Below are the code and all the weights of a small trained network. Each question names an input and a class and asks about switching units off, where a switched-off unit gives its printed mean instead of its output.

import numpy as np


def w(rows, s, z=0):
    codes = np.array(rows[::2]) - 128.0
    scale = np.full(codes.shape[1], s)
    scale[-1] = z or s
    return codes * scale


def norm(h):
    return h / np.sqrt((h * h).mean(-1, keepdims=True) + 1e-5)


def f(y):
    return np.maximum(y, 0)


def log_softmax(a):
    a = a - a.max(-1, keepdims=True)
    return a - np.log(np.exp(a).sum(-1, keepdims=True))


def net(x, mask):
    res = np.array(x, float).reshape(1, 2) / 4 @ E
    u = 0
    for l in range(2):
        y = f(norm(res) @ A[l][:, :-1].T + A[l][:, -1])
        res = res + np.where(mask[u : u + 8], y, B[l][:, -1]) @ B[l][:, :-1]
        u += 8
    return log_softmax(norm(res)[-1] @ U[:, :-1].T + U[:, -1])


A, B = {}, {}
E = w([
[81,198,38,78,144,157,149,178,153,227,137],'x0',
[117,207,203,199,204,147,122,197,2,136,179],'x1',
],0.0062)
A[0] = w([
[110,73,136,109,128,134,88,100,163,99,111,130],'L0N0',
[134,137,92,126,110,121,130,118,165,134,141,193],'L0N1',
[101,157,123,155,157,152,81,145,119,114,170,177],'L0N2',
[217,150,89,154,74,60,254,140,110,182,99,109],'L0N3',
[169,97,158,111,98,116,182,121,130,104,115,59],'L0N4',
[166,118,117,178,93,116,179,146,110,102,131,102],'L0N5',
[149,151,143,172,137,107,125,127,108,114,161,187],'L0N6',
[58,143,123,98,166,189,72,148,167,113,175,252],'L0N7',
],0.0072,0.0012)
B[0] = w([
[173,136,166,112,120,104,216,152,46,175,70,254],'L0N0',
[148,158,176,130,99,119,221,170,51,159,100,237],'L0N1',
[155,134,133,104,87,97,221,124,130,159,81,239],'L0N2',
[101,79,113,122,160,153,34,104,100,103,78,193],'L0N3',
[38,123,51,120,139,172,2,123,139,123,122,213],'L0N4',
[77,167,169,68,164,137,105,101,185,150,157,180],'L0N5',
[150,93,96,94,93,128,163,143,89,162,58,234],'L0N6',
[108,98,183,99,155,118,57,77,116,110,114,241],'L0N7',
],0.006,0.004)
A[1] = w([
[96,170,60,128,133,176,124,177,172,154,167,131],'L1N0',
[161,102,45,150,40,106,177,117,212,107,139,11],'L1N1',
[94,183,45,92,151,116,127,116,242,188,172,91],'L1N2',
[130,119,130,85,116,109,151,118,114,164,87,166],'L1N3',
[101,103,123,73,101,126,121,93,161,135,71,81],'L1N4',
[189,64,86,101,92,105,173,82,255,110,136,57],'L1N5',
[176,40,202,159,109,105,99,58,189,10,155,62],'L1N6',
[135,92,129,90,99,125,154,102,144,135,64,191],'L1N7',
],0.0094,0.0012)
B[1] = w([
[161,53,150,140,84,115,117,78,169,51,105,162],'L1N0',
[140,178,151,124,129,125,200,162,108,166,121,175],'L1N1',
[80,121,73,123,128,162,59,125,146,120,115,183],'L1N2',
[141,105,113,147,107,132,121,117,169,89,144,252],'L1N3',
[160,131,141,145,110,117,181,145,105,129,120,241],'L1N4',
[161,122,212,164,156,105,145,144,10,119,118,196],'L1N5',
[83,122,28,100,102,168,89,128,201,136,111,186],'L1N6',
[94,165,138,119,176,135,86,125,145,145,172,254],'L1N7',
],0.011)
U = w([
[177,152,204,144,117,99,232,184,28,181,70,235],'0',
[65,68,47,124,92,181,9,118,176,94,62,175],'1',
[155,156,181,160,161,94,119,115,221,114,254,103],'2',
[180,69,88,119,143,32,114,99,131,186,138,3],'3',
],0.0092,0.0028)

Each question gives the input, the list of numbers given to net, and the class t.
The units are the neurons (one row each of A and B). Each row of codes is followed by its name. A weight is (code - 128) times the scale printed after its matrix; where a second scale follows, it is the last column's (A, B and U).
mask holds one flag per neuron, layer by layer. A switched-off neuron (its flag False) gives its mean, the last column of its row in B, instead of its output. The means were averaged over made-up inputs and are rounded, as every weight is.
A unit's drop is (log p(t) with every unit on - log p(t) with that unit switched off) / (log p(t) with every unit on - log p(t) with every unit switched off).
The circuit of an input: a set's keep is (log p(t) with only the set's units on - log p(t) with every unit switched off) / (log p(t) with every unit on - log p(t) with every unit switched off). Starting from the 12 units with the biggest drops (on a tie, the unit counted first), units are removed one at a time, each time the one whose removal leaves the highest keep (on an exact tie, the one counted first), for as long as the keep stays at least 0.8.
circuit, biggest first: the units of the circuit, biggest drop first
k most important neurons: the k neurons with the biggest drops, biggest first
top k neurons in layer l: the k neurons of layer l with the biggest drops, biggest first
drop of u: that unit's drop, to one decimal
input [0,3], class 2: 4 most important neurons	L1N5, L1N4, L0N1, L0N0
input [0,-2], class 2: circuit, biggest first	L1N7
input [3,-3], class 2: circuit, biggest first	L1N7, L1N6
input [-2,-2], class 2: 2 most important neurons	L0N0, L1N5
input [-3,3], class 2: top 3 neurons in layer 1	L1N4, L1N6, L1N5
input [2,-1], class 2: 3 most important neurons	L1N5, L1N6, L1N2
input [-5,4], class 1: 2 most important neurons	L0N0, L0N1
input [-2,-1], class 2: 3 most important neurons	L0N0, L1N5, L1N6
input [6,-6], class 0: 2 most important neurons	L1N5, L1N1
input [-8,6], class 1: 2 most important neurons	L1N6, L0N0
input [-4,2], class 1: 2 most important neurons	L0N1, L0N0
input [1,-1], class 2: 3 most important neurons	L1N6, L1N5, L1N2
input [-3,0], class 2: 2 most important neurons	L0N0, L0N7
input [-7,5], class 1: circuit, biggest first	L1N6
input [0,-1], class 2: top 2 neurons in layer 0	L0N6, L0N2
input [-4,-5], class 0: drop of L1N5	0.4
input [1,-2], class 2: drop of L1N5	0.3
input [-6,-7], class 0: drop of L1N5	1.2
